Below are the code and all the weights of a small trained network. Each question names an input and a class and asks about switching units off, where a switched-off unit gives its printed mean instead of its output.

import numpy as np


def w(rows, s, z=0):
    codes = np.array(rows[::2]) - 128.0
    scale = np.full(codes.shape[1], s)
    scale[-1] = z or s
    return codes * scale


def f(y):
    return np.maximum(y, 0)


def log_softmax(a):
    a = a - a.max(-1, keepdims=True)
    return a - np.log(np.exp(a).sum(-1, keepdims=True))


def net(x, mask):
    res = np.array(x, float).reshape(1, 8) / 4 @ E
    y = f(res @ A[0][:, :-1].T + A[0][:, -1])
    res = res + np.where(mask, y, B[0][:, -1]) @ B[0][:, :-1]
    return log_softmax(res[-1] @ U[:, :-1].T + U[:, -1])


A, B = {}, {}
E = w([
[108,141,108,120,122,129,121,121,124],'x0',
[148,116,152,117,134,111,106,127,133],'x1',
[86,42,127,101,169,112,156,93,33],'x2',
[138,116,136,130,120,125,119,124,130],'x3',
[134,147,145,127,129,126,146,126,109],'x4',
[158,146,113,248,193,70,108,76,120],'x5',
[187,144,113,144,143,196,34,178,46],'x6',
[101,118,85,147,124,148,140,138,144],'x7',
],0.014)
A[0] = w([
[218,188,106,102,100,224,100,185,138,182],'n0',
[140,73,121,139,175,160,144,164,70,82],'n1',
[131,83,113,154,124,78,44,98,100,149],'n2',
[164,111,95,108,68,151,123,215,140,179],'n3',
[126,157,163,155,61,94,166,108,254,214],'n4',
[151,105,138,168,167,66,157,3,109,108],'n5',
[77,118,124,76,155,87,140,115,121,104],'n6',
[127,110,79,178,218,52,165,13,109,122],'n7',
[201,175,134,210,116,126,131,89,124,148],'n8',
[86,144,120,155,137,58,59,75,135,166],'n9',
[80,86,169,83,79,220,141,99,103,230],'n10',
[172,179,126,120,152,213,24,144,169,162],'n11',
[103,47,118,94,145,59,204,96,124,130],'n12',
[134,194,140,124,122,84,184,127,161,144],'n13',
[106,33,126,137,158,157,91,156,12,58],'n14',
[65,82,202,49,86,177,82,79,136,252],'n15',
[149,178,93,196,67,82,130,129,179,207],'n16',
[95,135,175,119,86,130,181,107,221,163],'n17',
[109,70,114,157,177,78,150,30,133,136],'n18',
[118,99,121,146,126,184,77,115,43,63],'n19',
[167,181,117,126,84,108,148,107,206,211],'n20',
[142,121,107,138,132,113,97,98,199,147],'n21',
[144,183,157,32,42,176,156,202,134,255],'n22',
[124,92,129,209,134,179,82,66,115,160],'n23',
[167,198,118,245,199,91,84,170,139,139],'n24',
[64,68,186,81,117,186,155,128,135,254],'n25',
],0.0093,0.0044)
B[0] = w([
[179,80,26,169,29,163,119,179,150,244],'n0',
[70,160,183,38,164,118,105,190,106,169],'n1',
[135,168,91,146,137,170,147,134,165,170],'n2',
[144,133,100,104,64,176,103,204,102,201],'n3',
[97,173,194,12,198,167,108,225,172,225],'n4',
[167,109,87,129,130,208,152,150,170,192],'n5',
[104,85,103,137,73,104,149,97,128,162],'n6',
[222,140,111,137,81,221,176,153,203,210],'n7',
[104,152,140,161,90,203,75,74,117,192],'n8',
[115,185,155,142,121,174,161,151,219,172],'n9',
[133,68,155,157,94,41,145,222,59,207],'n10',
[157,114,96,175,20,160,108,112,155,229],'n11',
[157,51,84,157,68,66,215,48,146,195],'n12',
[135,144,128,109,161,179,102,198,142,173],'n13',
[127,168,189,4,204,121,118,158,156,204],'n14',
[155,61,117,111,125,46,129,137,77,206],'n15',
[145,172,166,118,160,180,55,89,136,198],'n16',
[79,81,140,11,129,59,86,159,63,202],'n17',
[224,120,100,136,108,213,214,142,182,190],'n18',
[51,201,223,89,197,207,90,185,194,185],'n19',
[104,184,217,93,187,130,91,176,117,200],'n20',
[90,155,97,110,159,201,118,114,111,162],'n21',
[171,90,52,88,62,98,114,183,78,253],'n22',
[163,182,175,154,183,200,118,112,94,175],'n23',
[66,184,186,180,108,172,109,36,103,226],'n24',
[83,47,126,94,106,3,113,124,97,206],'n25',
],0.0067,0.018)
U = w([
[83,139,141,80,170,109,70,170,101,253],'0',
[200,112,66,178,86,162,144,134,139,224],'1',
[99,202,169,112,222,177,130,99,148,52],'2',
[110,167,110,252,126,138,45,59,106,6],'3',
[100,81,117,145,124,72,178,78,103,59],'4',
],0.012,0.0017)

Each question gives the input, the list of numbers given to net, and the class t.
The units are the neurons (one row each of A and B). Each row of codes is followed by its name. A weight is (code - 128) times the scale printed after its matrix; where a second scale follows, it is the last column's (A, B and U).
mask holds one flag per neuron, in row order. A switched-off neuron (its flag False) gives its mean, the last column of its row in B, instead of its output. The means were averaged over made-up inputs and are rounded, as every weight is.
A unit's drop is (log p(t) with every unit on - log p(t) with that unit switched off) / (log p(t) with every unit on - log p(t) with every unit switched off).
The circuit of an input: a set's keep is (log p(t) with only the set's units on - log p(t) with every unit switched off) / (log p(t) with every unit on - log p(t) with every unit switched off). Starting from the 12 units with the biggest drops (on a tie, the unit counted first), units are removed one at a time, each time the one whose removal leaves the highest keep (on an exact tie, the one counted first), for as long as the keep stays at least 0.8.
units of the circuit, in order: the units of the circuit, biggest drop first
unit that matters most: the unit with the biggest drop
top k neurons: the k neurons with the biggest drops, biggest first
drop when u is switched off: that unit's drop, to one decimal
input [0,-2,0,-2,4,7,-5,5], class 2: unit that matters most	n0
input [-2,7,0,-5,-7,2,-1,-7], class 2: units of the circuit, in order	n22, n10
input [-6,6,8,1,2,0,-3,8], class 4: top 4 neurons	n0, n25, n12, n11
input [-2,1,-5,-2,2,0,-7,4], class 0: top 2 neurons	n17, n24
input [2,7,-7,-7,-8,-7,0,5], class 0: top 2 neurons	n4, n17
input [5,0,6,-8,-6,1,-8,-4], class 1: top 2 neurons	n7, n18
input [-5,-6,4,-4,4,0,-3,2], class 4: top 2 neurons	n0, n11
input [2,3,0,-1,-3,-7,8,2], class 1: top 2 neurons	n0, n11
input [2,5,3,6,8,0,-7,8], class 4: top 2 neurons	n0, n17
input [5,8,-4,-2,8,-3,1,-8], class 1: top 2 neurons	n0, n14
input [1,-6,-5,-6,-5,0,-7,-7], class 0: drop when n24 is switched off	0.1
input [5,4,0,-6,-2,-4,1,-1], class 1: drop when n7 is switched off	-0.1
input [-8,5,0,-8,4,1,-6,-1], class 2: drop when n11 is switched off	0.2
input [7,3,-8,0,-5,6,1,6], class 3: units of the circuit, in order	n24
